Here is a tiny trained network, its code and every weight. The questions are about switching its units off for an input and a class, where a switched-off unit gives its printed mean instead of its output.

import numpy as np


def w(rows, s, z=0):
    codes = np.array(rows[::2]) - 128.0
    scale = np.full(codes.shape[1], s)
    scale[-1] = z or s
    return codes * scale


def f(y):
    return np.maximum(y, 0)


def log_softmax(a):
    a = a - a.max(-1, keepdims=True)
    return a - np.log(np.exp(a).sum(-1, keepdims=True))


def net(x, mask):
    res = np.array(x, float).reshape(1, 6) / 4 @ E
    y = f(res @ A[0][:, :-1].T + A[0][:, -1])
    res = res + np.where(mask, y, B[0][:, -1]) @ B[0][:, :-1]
    return log_softmax(res[-1] @ U[:, :-1].T + U[:, -1])


A, B = {}, {}
E = w([
[205,208,106,169,153,80,125,133,7,110,124,132],'x0',
[157,122,214,164,126,108,70,183,190,95,108,75],'x1',
[134,116,119,142,148,143,119,133,116,117,139,136],'x2',
[244,83,86,161,86,77,86,242,230,164,165,164],'x3',
[61,82,208,210,194,108,174,217,77,188,155,123],'x4',
[72,141,61,154,108,226,156,227,75,98,8,92],'x5',
],0.011)
A[0] = w([
[100,91,187,158,184,114,181,165,99,221,157,122,10],'n0',
[23,141,226,199,117,127,194,97,63,163,140,141,68],'n1',
[158,104,225,85,164,42,131,43,137,95,255,202,2],'n2',
[160,245,156,208,123,67,176,80,72,145,113,108,191],'n3',
[46,24,178,97,104,167,174,75,192,118,130,131,95],'n4',
[149,177,142,12,153,176,117,49,135,64,92,116,115],'n5',
[68,132,54,37,143,164,237,66,49,188,204,157,133],'n6',
[108,149,219,125,121,165,69,112,108,53,151,21,116],'n7',
],0.0086,0.0051)
B[0] = w([
[217,220,180,95,136,145,92,72,150,63,108,161,200],'n0',
[228,172,141,149,79,206,153,155,124,184,131,75,232],'n1',
[121,109,80,74,121,145,210,194,79,105,44,128,252],'n2',
[108,107,77,65,188,103,51,135,2,111,175,61,223],'n3',
[133,104,60,109,143,137,3,95,50,158,132,16,219],'n4',
[145,193,237,32,109,244,118,180,143,152,166,145,237],'n5',
[97,122,184,187,44,22,111,158,144,80,129,138,254],'n6',
[109,9,191,200,38,8,188,157,148,92,162,163,205],'n7',
],0.009,0.015)
U = w([
[98,141,114,120,159,171,172,166,103,101,3,113,94],'0',
[204,191,149,106,144,170,120,112,148,124,147,135,77],'1',
[145,133,130,131,122,117,136,157,134,145,176,124,219],'2',
[116,133,95,110,182,118,80,105,110,117,156,69,81],'3',
[131,113,150,151,103,55,116,136,146,102,137,145,106],'4',
[132,137,134,123,148,129,125,134,122,132,120,125,246],'5',
[113,126,147,128,177,128,125,119,125,155,104,150,118],'6',
[123,147,141,152,169,111,157,64,157,144,166,162,92],'7',
],0.014,0.012)

Each question gives the input, the list of numbers given to net, and the class t.
The units are the neurons (one row each of A and B). Each row of codes is followed by its name. A weight is (code - 128) times the scale printed after its matrix; where a second scale follows, it is the last column's (A, B and U).
mask holds one flag per neuron, in row order. A switched-off neuron (its flag False) gives its mean, the last column of its row in B, instead of its output. The means were averaged over made-up inputs and are rounded, as every weight is.
A unit's drop is (log p(t) with every unit on - log p(t) with that unit switched off) / (log p(t) with every unit on - log p(t) with every unit switched off).
The circuit of an input: a set's keep is (log p(t) with only the set's units on - log p(t) with every unit switched off) / (log p(t) with every unit on - log p(t) with every unit switched off). Starting from all 8 units, units are removed one at a time, each time the one whose removal leaves the highest keep (on an exact tie, the one counted first), for as long as the keep stays at least 0.8.
units of the circuit, in order: the units of the circuit, biggest drop first
unit that matters most: the unit with the biggest drop
k most important neurons: the k neurons with the biggest drops, biggest first
drop of u: that unit's drop, to one decimal
input [-5,-1,5,-3,8,1], class 1: unit that matters most	n0
input [-2,-4,-8,-2,8,6], class 1: units of the circuit, in order	n0, n1
input [-4,3,2,-7,5,1], class 2: 2 most important neurons	n7, n1
input [-4,6,-2,-6,-3,-2], class 2: units of the circuit, in order	n7, n5, n6
input [4,-6,3,-7,7,-7], class 0: 4 most important neurons	n2, n1, n5, n7
input [8,7,0,5,-7,-2], class 3: units of the circuit, in order	n3, n1
input [7,-4,6,0,-6,1], class 3: 2 most important neurons	n3, n1
input [8,-7,1,-2,8,0], class 1: 3 most important neurons	n1, n0, n4
input [5,-6,-5,5,-5,0], class 4: 4 most important neurons	n1, n4, n5, n0
input [0,3,8,-4,5,5], class 5: 3 most important neurons	n2, n5, n7
input [6,-2,1,-6,5,1], class 2: units of the circuit, in order	n1, n6
input [-4,8,-5,-5,3,5], class 4: 2 most important neurons	n7, n2
input [6,6,2,-2,-1,5], class 3: 3 most important neurons	n3, n6, n2
input [2,-5,-1,5,5,-6], class 0: 2 most important neurons	n2, n7
input [-6,-7,2,5,-4,5], class 4: 2 most important neurons	n2, n3
input [8,-3,8,-2,2,-2], class 3: units of the circuit, in order	n3
input [6,-3,-1,0,5,-6], class 0: 2 most important neurons	n2, n4
input [5,-8,5,6,-2,0], class 4: units of the circuit, in order	n5, n1
input [-3,-3,-3,-5,2,1], class 2: units of the circuit, in order	n1, n6
input [-6,3,3,-4,8,-6], class 1: units of the circuit, in order	n0
input [0,-7,3,-2,0,5], class 4: drop of n6	0.8
input [-1,7,7,1,-8,7], class 1: drop of n3	0.1
